In the rows, 128 means zero.
Here are made-up things, facts about them, and rows of numbers that follow some of those facts. Name the thing behind each unnamed row.

How the things are related:
plerubem κ:flibramil, bosibi, pogeskul, votan, skatrer
flomik ρ:rora θ:kebaste
skozi κ:greskil, topo, flisto ρ:goflur
dritril ρ:grasto
muvakin θ:dosik
skibrovum ρ:fedrol, lifan θ:fitrik
fedrol κ:greskil, niskal ρ:kostam, flovi θ:boflon
zogo ρ:staflo
modrel ρ:skatre θ:pogeskul
damo ρ:kebaste
skistam κ:draflebre, kostam ρ:steplis
trugre κ:dritril, triflo
kibim κ:rodir ρ:nustok, nodrur
steplis ρ:flovi
riskin ρ:tidretu
dosik κ:repal ρ:fogol θ:skogo
lolor ρ:fedrol, stadros
lifan ρ:diplidrel, skozi
niskal ρ:zogro
gimikel ρ:triflo
plelutu κ:toskol, breklos, kleskas ρ:flovi
zeki ρ:bidres θ:skeflibo
loplon ρ:plaskis
dirim ρ:rora θ:kostam
drasobor θ:tilen
veder θ:bredrim
rabran θ:klirem
tilen θ:grugrul
zaskorom θ:monok
kinufli ρ:drobro, vulen, flovi
rora κ:skibrovum ρ:kostam, stadros
kostam θ:plelutu
graplum κ:dritril, flomik ρ:rerur, nazu
bredrim κ:greskil θ:drodu
pligrer ρ:stadros θ:zuklok
vopi ρ:diplidrel
stibril θ:dripu
pliflo θ:lifan
skeflibo κ:fubra, brakoge
tustin ρ:kebaste
stiskur κ:dripu, dreno ρ:stadros, nustok θ:stona
mobruk ρ:stadros θ:kluplazul
grugrul ρ:grokar θ:staflo
lufik ρ:kebaste
draflebre θ:pliflo
dotre θ:nazu
vulen θ:lodrik
flibramil ρ:loplon
pekinim ρ:modrel
monok θ:greskil
skilos ρ:zogro θ:mobruk
lodrik θ:gepe
dripu ρ:rerur, kloflok θ:trestigram
pleklur θ:flomik
plomiman κ:dritril, dobe
dofu κ:brafam, dobe, plikuras ρ:fubra, lufik
vaflo ρ:fitrik θ:plomiman
stistu κ:trestigram, rotro ρ:flovi
dobe ρ:diplidrel
goflur θ:zaskorom
tidretu κ:stibril, lufik, tilen
skogo κ:nustok, pleklur θ:drezezil
nodrur κ:skatre, fubra, nazu ρ:nustok
stuplode ρ:dosik
fogol κ:kloflok, skilum, vopi, drasobor, griflodum θ:fedrol
kebaste ρ:stadros θ:skibrovum
greskil θ:sepes
larik ρ:stadros, nabak θ:modrel
pogeskul θ:draflebre
zagror κ:monok, lufik, pleklur
muvul κ:veder, brafam ρ:trases, bamon, nustok
brovum ρ:stiskur, tustin θ:vaflo
plogar κ:skilum θ:rodir
rerur ρ:flibramil θ:fiklel
drodu θ:pligrer
kobron ρ:teluston θ:brafam
gebrur ρ:damo, flovi, pliflo
grabri ρ:dritril
nustok ρ:steplis, rora θ:veder
zokom κ:dripu, fiklel, drafem, riskin ρ:skatre
stadros ρ:skatre, flovi θ:stibril
klirem κ:grugrul, vaflo, breklos θ:pleklur
nabak ρ:plaskis θ:kobron
fubra ρ:flovi
staflo θ:muvul
kleskas ρ:koflik
diplidrel ρ:bamon θ:nabak
pafli ρ:damo
koflik κ:skatrer
zuklok κ:skibrovum, bamon ρ:rora θ:trases
bamon ρ:flovi θ:drafla
gepe θ:skilos
sepes κ:kinufli, triflo, pogeskul, valakar θ:drasobor
plaskis κ:griflodum θ:plogar
trupobon κ:greskil, brovum ρ:flovi
drobro ρ:trupobon
toskol ρ:flovi
brakoge ρ:fogol, goflur
zalal κ:zunok, pliflo θ:dotre
trases κ:diplidrel, brakoge θ:puste
tristen κ:boflon, fubra, flibramil, drasobor, pleklur, teluston ρ:zuklok
teluston ρ:lufik, nodrur
fluflemum κ:fitrik, brakoge
dreno θ:muvakin
drafem θ:dreno
fitrik ρ:stadros
rodir ρ:kinufli
breklos θ:vulen
gubrur κ:fubra, drodu
fasta ρ:dosik, nazu, bamon
rogi κ:kebaste, flovi, stotral ρ:lifan

Named rows:
zeki: [108 180 142 109 124 129 131  98 135 113 161 126 123  75 158 216 122 167
 109 134 154  65 136 125 130 152 138 115 111 122 110  73 114  87 145 106
 194  54 111 133 130 107 164 121 146 109 137 171]
trases: [ 88 171 121  99 169 132 146  97 107 133 151 130  92  86 157 148 145 121
 149 119 169 135 145 126 116 104 139 149 137 108 130 153  86 107 138 146
 193 104  87 129 133 100 148 123 140 113 138 166]
gebrur: [113 168 134  90 118 116 172 124 129 143 149 159 103  89 154 145 147 126
 138 116 158  61 138 135 130 127 145 120 138 101 121 127  89 129 142 130
 194 156  83 126 157 100 120 157 141 111 119 169]
flovi: [ 94 144 129  94 170 135 111  95 108 122 159 115  90  81 154 138 145 141
 136 113 185 177 130 122 116 100 118 155 124 103 137 158  82 160 118 151
 195  68  69 144  79  91 144 104 150 111 139 207]
plelutu: [101 140 130  86 145 111 167 132 127 136 148 166  93 103 156 147 144 122
 154 107 179 163 138 141 127 133 144 138 143 101 113 146  83 127 130 139
 181 176  98 125 157  99 146 157 125 109 128 212]
steplis: [ 98 160 143  94 170 125 158 105 112 131 155 152  96  94 150 147 145 130
 148 113 175 117 138 129 116 111 141 135 136 101 137 153  87 141 128 145
 194 116  82 132 138  96 162 142 144 110 131 182]
bamon: [ 94 174 117  92 175 115 126 111  97  85 144 110  91 105 152 141 141 189
 124 106 181 168 150 130 120 141 136 142 131 105 136 161  82 108 156 122
 195  63 111 140 164 112 101  90 146 102 124 236]
fasta: [104 180 112 111 120 115 131 133 127 147 142 106  89 102 154 160 140 138
 144 106 143 139 151 143 130 153 148 139 133 117 104 113  92  42 180 141
 195 133  91 119 157 112  87 115 136 117 120 154]
rabran: [106 175 141 112 139 128 113 101 109 108 166 101 121  80 162 205 111 156
 111 125 162  62 127 117 132 139 128 138 110 116 119 119 113 112 134 121
 193  30 110 139  84 115 163 130 148 103 139 191]
plerubem: [ 98 147 127 108 124 139 132 101 114 126 154 110 111  73 171 192 120 127
 124 129 167 114 135 115 127 124 122 133 119 113 115  99 109  78 128 119
 185  60 111 126 123 106 142 118 141 104 140 182]
votan: [109 150 138 111 143 131 112 101 110 129 167 115 115  74 162 174 126 147
 115 128 165 116 141 115 136 140 128 124 113 115 114 101 104 115 132 104
 187  60 106 125  83  96  98 110 145 105 138 179]
vaflo: [115 147 147 101 165 111 157 122 142 112 149 170 109 104 153 148 115 173
 137 111 181  67 113 124 136 153 153 101 144 100 122  96  89  93 158 113
 187 160  97 133 151 104 118 148 146 106 132 197]
fitrik: [113 141 142 100 170 126 150 122 117 143 161 172  94  94 161 142 114 136
 143 133 171 134 116 113 119 141 156  97 142 101 133 130  86 121 142 122
 190 168  79 128 105 101 109 146 137 104 139 158]
drobro: [100 169 133  93 162 129 160 110 111 141 159 141 101  88 151 149 151 125
 139 117 163 125 138 127 119 114 140 139 133 109 130 151  87 152 128 143
 193 105  89 130 146  96 143 137 144 110 128 192]
greskil: [112 156 134 109 154 133 110 108 121 137 163 114 112  73 162 208 112 136
 121 134 164 110 134 115 132 152 129 136 115 115 108  96 101 131 132 108
 191  51  99 130  76  96 115 118 146 109 141 177]
pekinim: [115 145 138 108 132 125 159 113 119 143 151 149 101  72 160 145 116 135
 132 121 172  63 118 121 133 133 148 103 132  99 128  98  99  73 152 117
 188 133  83 122 130 102 127 148 139 111 135 160]
kloflok: [103 159 126 129 172 131 103  99 103 122 145 102  93  91 178 150 103 159
 129 112 174 160 149 114 127 139 145 116 125 102 123 111  87  23 178 129
 194  66  89 119  84 106  90  92 139 115 142 152]
drodu: [107 155 136 113 148 133 112 100 114 134 167 118 119  74 165 193 125 139
 119 131 162 109 141 110 135 136 129 121 119 116 111  92 107 105 131 113
 191  58 106 125  78  91 116 111 140 109 141 169]
zagror: [ 93 150 129 108 131 135 126 102 109 123 154 108 110  73 169 197 122 133
 123 129 170 105 132 117 127 125 124 126 125 113 113 113 111  92 127 118
 183  61 114 125 115 104 150 121 140 107 140 181]

Which thing is each row?
No name comes twice in this set of rows, the named rows included.
[ 89 182 110 113 173 129  97 108 100  89 147 104  90 101 157 168 114 187
 117 110 164 178 148 133 117 137 136 145 109 126 130 150  89 108 174 149
 194  53 115 142 156 118 147  91 145 105 136 222] | fogol
[110 149 145 107 167 131 159  93 123 121 143 147 105  72 156 140 121 139
 141 126 175  64 130 117 122 109 149 109 133  99 130  81  96  68 148 131
 191  94  79 122 128  93 150 139 140 116 140 156] | modrel
[108 179 117  88 130 111 151 139 115 141 162 170 107 106 150 156 140 142
 144 124 150 127 147 121 127 152 143 142 142 122 108 139  88 108 171 129
 197 161 105 134 154 111 121 137 146 111 120 167] | skibrovum
[ 94 158 134 108 154 121 113 110 119 126 162 127 123  82 162 217 106 133
 132 129 182 106 125 118 132 140 145 135 140 111 105  97 109 109 136 122
 184  69 112 137 112 115 170 132 145 106 142 210] | klirem
[115 170 146  96 134 112 163 127 137 110 145 157  94 100 152 150 132 182
 117 109 168  54 113 131 133 154 147 111 124 102 134 115  84 102 145 110
 194 128  80 138 150 106 120 152 147 107 122 175] | brovum
[ 96 168 135  87 160 126 171 134 121 113 149 153  87 101 152 140 137 163
 134 109 174 125 116 150 117 138 146 140 129 105 135 151  84 139 141 139
 192 144 102 144 156 115 160 138 145 106 127 196] | fedrol
[113 164 142  92 168 110 162 117 138 145 165 178 111 104 150 144 149 141
 150 107 180  89 140 132 132 142 150 140 140 102 108 140  84 128 146 133
 194 158  75 130 155  95 148 148 144 113 123 202] | toskol
[ 91 163 113 126 171 137 104 103 112 127 146 107  90 100 167 150 104 149
 146 115 170 188 149 115 116 134 153 127 136 120 120 127  83  50 179 143
 195 124  90 120 100  96  68  90 128 118 143 161] | nazu
[115 173 146 116 138 114 162 100 135 119 143 125 102  77 157 151 108 153
 130 111 169  44 139 123 133 125 150 104 132 101 124  69 103  28 185 142
 196 106  76 121 162 101 139 149 143 117 131 157] | larik
[109 175 146  98 166 117 147  92 113 115 160 144 109  92 147 143 144 146
 132 114 173  59 140 117 120 103 137 133 132  99 136 156  87 134 127 149
 196  78  67 136 126  97 160 143 151 112 130 173] | nustok

Now the same things, written a new way:
Some rows with their names:
modrel: [124 125 131 126 130 151 127 127 125 128 131 131 137 127 124 130 130 134
 127 122 124 130 126 130 130 107 140 130 124 129 126 129 133 128 135 126
 132 133 129 125 128 127 129 135]
flisto: [113 128 109 125 128 135 129 128 124 126 130 124 137 132 133 130 127 131
 129 136 131 133 135 119 128 131 124 133 125 130 129 126 131 130 129 124
 123 128 132 127 135 128 121 127]
pogeskul: [137 122 138 119 122 127 110 129 137 127 124 128 140 127 122 127 131 136
 127 126 122 141 127 133 114 118 133 136 130 124 126 117 135 130 136 123
 128 133 126 129 132 129 130 135]
skilum: [133 129 140 124 125 128 123 128 132 127 128 128 133 131 125 125 128 127
 129 132 132 133 128 128 122 121 124 131 127 128 126 122 128 128 131 131
 120 124 130 126 130 128 128 127]
brakoge: [135 125 118 134 118 140 127 127 124 128 134 127 136 131 130 121 124 121
 126 123 130 135 126 133 125 107 137 131 135 127 125 131 129 125 135 132
 122 121 127 123 129 124 134 128]
dofu: [127 124 106 139 118 129 137 128 119 130 127 128 123 123 130 131 125 125
 123 112 124 129 126 138 136 134 140 122 139 126 130 141 131 126 130 124
 142 129 119 129 124 128 132 130]
larik: [109 122 121 133 138 168 134 126 120 128 150 133 135 128 121 132 129 133
 124 114 124 135 123 136 128 114 147 131 144 129 123 134 133 128 140 125
 128 130 126 124 122 124 129 135]
nabak: [131 127 138 125 134 143 131 128 128 130 141 130 130 131 123 128 133 132
 126 140 130 135 127 130 133 101 141 130 125 127 120 135 128 132 131 125
 141 134 131 129 141 129 127 136]
stotral: [124 127 131 129 132 134 124 130 131 128 135 128 127 128 131 128 130 129
 129 135 128 130 127 125 129 124 126 132 126 130 126 129 127 128 124 129
 127 128 131 127 127 129 126 127]
puste: [137 131 108 122 117 113 124 125 128 128 108 128 130 128 135 122 129 127
 124 124 127 128 127 115 137 114 122 134 112 131 137 128 125 131 121 129
 136 130 124 124 126 132 132 127]
fitrik: [146 123 126 129 103 145 126 132 125 127 112 125 135 124 131 123 125 128
 132 123 121 134 131 128 124 117 132 121 110 130 130 126 130 125 129 133
 122 125 132 122 128 125 134 127]
triflo: [124 158 151  75  94  12  90 168  72 151  97 128 133 125 111 148 138 134
 123 168 118 126 114 152 125  98 111 152 115 128  88 103 141 131 115 120
  79 151 149 134 116 155 136 112]
gepe: [132 128 133 135 132 114 127 128 127 127 130 129 131 128 126 129 129 130
 128 127 129 121 129 123 131 131 125 132 126 128 131 130 130 128 126 130
 128 129 128 130 127 130 126 125]
bamon: [117 129 137 151 140 111 130 136 125 130 154 124 119 129 133 134 123 119
 133 137 139 116 131 135 126 162 119 123 146 126 123 139 127 121 127 133
 117 118 131 134 131 124 121 118]
vopi: [137 126 122 136 115 146 133 127 121 128 131 129 136 130 127 123 125 119
 125 119 132 133 127 132 123 116 136 127 136 127 127 133 128 126 140 130
 125 122 124 122 131 125 132 129]
staflo: [127 120 172 108 136 123 130 127 153 119 126 121 109 123 122 126 134 139
 134 146 110 118 137 119 121 151 105 135 115 128 143 104 127 136 116 139
 127 135 133 135 129 128 114 126]
stistu: [121 127 112 139 122 147 142 127 117 131 127 130 127 126 130 129 125 123
 125 115 128 127 126 133 136 129 138 121 133 128 129 140 127 128 133 128
 136 128 124 126 125 126 131 129]
gubrur: [138 131 137 123 131 118 137 123 127 126 118 131 125 129 122 126 127 127
 128 122 131 118 128 130 128 125 127 119 128 127 130 123 126 128 126 128
 123 129 127 130 129 127 128 129]
plelutu: [159 118 137 158 103 149 148 134 109 129 129 125 128 120 127 128 125 127
 134 121 124 121 134 140 137 123 152 109 111 127 127 146 131 124 129 132
 132 128 133 127 136 124 134 126]

Which thing is each row?
No name comes twice in this set of rows, the named rows included.
[116 132 108 128 135 121 134 123 122 129 118 131 124 129 130 127 127 127
 121 112 125 117 123 125 138 127 127 128 128 130 134 132 127 130 123 128
 136 129 120 125 121 128 133 130] | zuklok
[116 128 146 132 148 139 138 129 124 127 143 133 123 127 119 137 131 134
 132 130 127 118 127 135 130 139 134 123 136 127 122 127 130 128 130 125
 128 132 132 133 131 127 123 131] | zalal
[105 133  84 118 136 124 133 121 121 126 115 129 132 133 132 130 125 133
 123 124 130 125 132 111 136 131 120 133 129 131 136 124 130 133 125 121
 129 132 126 128 127 129 121 127] | bredrim
[132 127 122 126 126 105 127 128 129 129 108 129 124 122 122 134 127 131
 128 116 119 123 128 137 124 153 125 119 131 125 132 122 132 128 129 122
 132 132 122 135 126 128 130 130] | sepes
[145 123 129 126 112 141 126 128 126 128 114 128 140 126 127 125 130 134
 127 125 123 135 129 124 131 104 138 129 108 129 128 132 132 131 131 126
 137 134 130 123 131 129 133 134] | lifan
[132 131 130 127 131 126 142 122 122 127 118 132 125 128 123 126 123 125
 127 116 128 117 127 132 129 122 134 117 129 127 128 127 128 129 130 128
 127 127 125 129 130 126 131 130] | nodrur
[129 124 124 129 129 113 117 132 133 129 133 125 126 126 131 129 129 130
 128 134 125 133 127 132 126 132 128 133 128 128 128 130 129 127 124 126
 132 130 126 130 128 129 130 128] | plikuras
[119 129  98 132 120 139 132 124 120 129 128 131 131 130 135 124 126 122
 119 109 128 131 124 126 136 114 135 132 137 130 133 136 128 129 131 129
 136 125 118 121 118 127 134 128] | pligrer
[117 128 107 122 137 116 115 125 135 128 128 127 128 129 133 126 130 129
 122 124 126 130 124 124 127 122 122 139 133 130 133 126 129 128 122 128
 132 130 122 128 120 132 130 127] | veder
[142 130 123 130 115 131 149 122 113 129 108 132 126 129 122 123 122 120
 122 104 130 120 127 137 127 128 138 112 140 125 129 128 127 128 138 128
 129 124 118 128 129 123 134 131] | tristen
[131 119 146 122 119 152 144 124 143 122 143 122 108 124 127 123 131 128
 126 136 115 127 135 127 124 143 118 134 131 126 140 117 125 136 125 139
 136 130 125 132 128 127 118 128] | zogo
[ 87 112 207  84 138  98 140 137 139 117 137 103  65 124 119 119 126 129
 123 163  74  95 143 130 119 125  74 150 118 125 150 105 138 150 112 170
 140 135 122 141 165 114 106 133] | bidres

Now the same things, written a new way:
Named rows:
skozi: [115 154 120 118 143 127 113 108 130 114 107 162 124 120 120 115 136 117
 130 111 119 165 185 118 117 127 120 116 117 130 126 125]
topo: [130 118 121 117 130  98 116 115 121 129 133 129 123 119 141 128 123 118
 120 110 120 119 158 122 122 130 126 126 125 137 123 123]
kibim: [117 131 128 120 124 178 166 133 144 122 121 142 121 146 119 135 142 120
 114 105 118 145  97 109 123 125 119 123 157 123 129 136]
skistam: [114 134 123 122 137 192 145 130 141 119 109 144 122 125 120 121 137 121
 116 110 123 149 104 118 125 119 123 121 141 124 122 128]
brovum: [119 119 121 116 147 157 172 129 145 122 145 166 125 141 125 144 159 121
 117 101 116 144 104 111 135 124 124 123 133 121 124 124]
trupobon: [119 119 116 120 157 187 117 109 142 117 114 156 128 123 122 111 131 118
 121 112 119 163 116 144 129 116 122 120 129 150 115 124]
riskin: [197 124 154 147 136  92 115 137 118 125 142 119 123 124 126 132 122 119
 124 113 121 131 104 121 120 128 126 124 132 127 120 126]
rerur: [146 157 124 118 120  95 121 108 116 144 115 131 151 126 135 129 122 145
 124 145 133 112 233 112 154 136 121 143 115 116 135 155]
lodrik: [142 122 125 139 122  98 116 123 116 132 119 117 124 123 128 117 124 124
 136 113 126 113 121 126 124 129 129 120 122 118 121 124]
nazu: [120 124 122 120 118 100 117 109 121 124 111 124 144 124 135 120 123 135
 133 168 167 121 252 117 129 154 120 144 120 121 133 128]
drasobor: [112 125 174 126 148  96 117 134 134 118 193 107 136 127 148 156 145 115
 156 203 130 141 172 133 117 124 164 123 124 121 155 123]
nabak: [122 128 124 117 120 133 152 106 122 152 123 118 148 127 132 122 122 167
 121 112 126 114 167 116 146 128 128 156 121 115 144 149]
skatrer: [143 119 123 126 116  93 115 138 125 133 136 144 127 118 127 129 122 115
 128 140 123 111 122 115 122 135 131 122 122 122 129 123]
pogeskul: [150 117 124 120 120  97 114 144 122 139 121 152 130 123 124 129 123 117
 130 138 132 115 110 117 129 139 130 118 124 125 129 127]
breklos: [150 121 124 159 118 104 118 121 119 131 121 106 123 135 150 129 136 129
 150 118 136 114 109 115 132 129 124 119 123 120 109 123]
drezezil: [124 121 140 138 118 102 118 123 122 124 114 111 124 121 129 120 121 117
 124 111 126 112 127 147 121 131 127 126 130 143 138 119]
niskal: [150 120 123 132 126  94 118 115 121 120 136 131 120 124 133 140 138 116
 122 111 119 114 123 115 127 123 128 118 129 138 123 126]
veder: [177 125 119 138 123 102 117 144 119 130 150 141 121 122 124 140 114 145
 115 110 168 106 103 142 129 199 121 156 124 174 145 119]
dofu: [114 130 124 121 118 198 143 163 141 119 111 150 123 154 119 114 144 115
 118 110 119 142  94 114 122 119 127 126 155 133 140 135]

Rows to name:
No name comes twice in this set of rows, the named rows included.
[105 179 161 116 180 168 156 150 182 118 115 143 166 190 169 135 171 109
 120 167 121 188 124 113 116 112 115 147 158 119 190 157] | muvul
[113 124 124 119 141  98 121 157 117 140 146 130 115 123 121 154 128 119
 124 129 127 115 108 116 149 119 135 122 118 117  98 141] | rabran
[108 121 117 122 148 178 181 134 152 127 127 140 121 123 116 144 121 151
 115 112 120 128 106 116 139 121 125 163 140 135 132 147] | mobruk
[113 119 121 118 145 215 152 145 120 157 133 129 126 123 128 111 119 181
 122 112 119 117 133 129 163 123 123 153 120 114 106 125] | stadros
[117 121 124 118 120 169 156 136 142 130 110 157 127 149 132 126 125 122
 120 108 120 127  90 116 143 123 125 132 146 134 139 122] | flomik
[106 122 121 120 165 194 115 116 122 128 108 122 121 120 124 115 117 159
 155 147 159 151 163 183 150 142 126 148 123 146 106 121] | flovi
[140 181 123 132 130 140 124 121 137 117 106 152 123 127 121 124 137 116
 124 118 125 163 114 119 122 117 119 125 129 119 129 129] | rogi
[143 126 130 119 116 100 117 111 118 139 117 122 151 123 134 134 116 151
 126 152 154 112 236 112 141 151 127 135 116 119 136 132] | kloflok
[188 206 122 135 124 125 144 109 145 120 109 172 131 122 125 142 138 111
 119 119 125 165 139 114 127 121 119 115 121 117 136 147] | fasta
[238 185 149 125 131  91 145 106 123 132 111 135 148 121 138 149 123 123
 121 119 117 125 170 111 137 126 127 125 125 112 142 155] | dripu
[109 133 125 138 131 201 161 114 148 115 107 115 122 141 127 117 126 121
 118 109 121 149  98 127 123 117 120 149 153 165 133 132] | plelutu

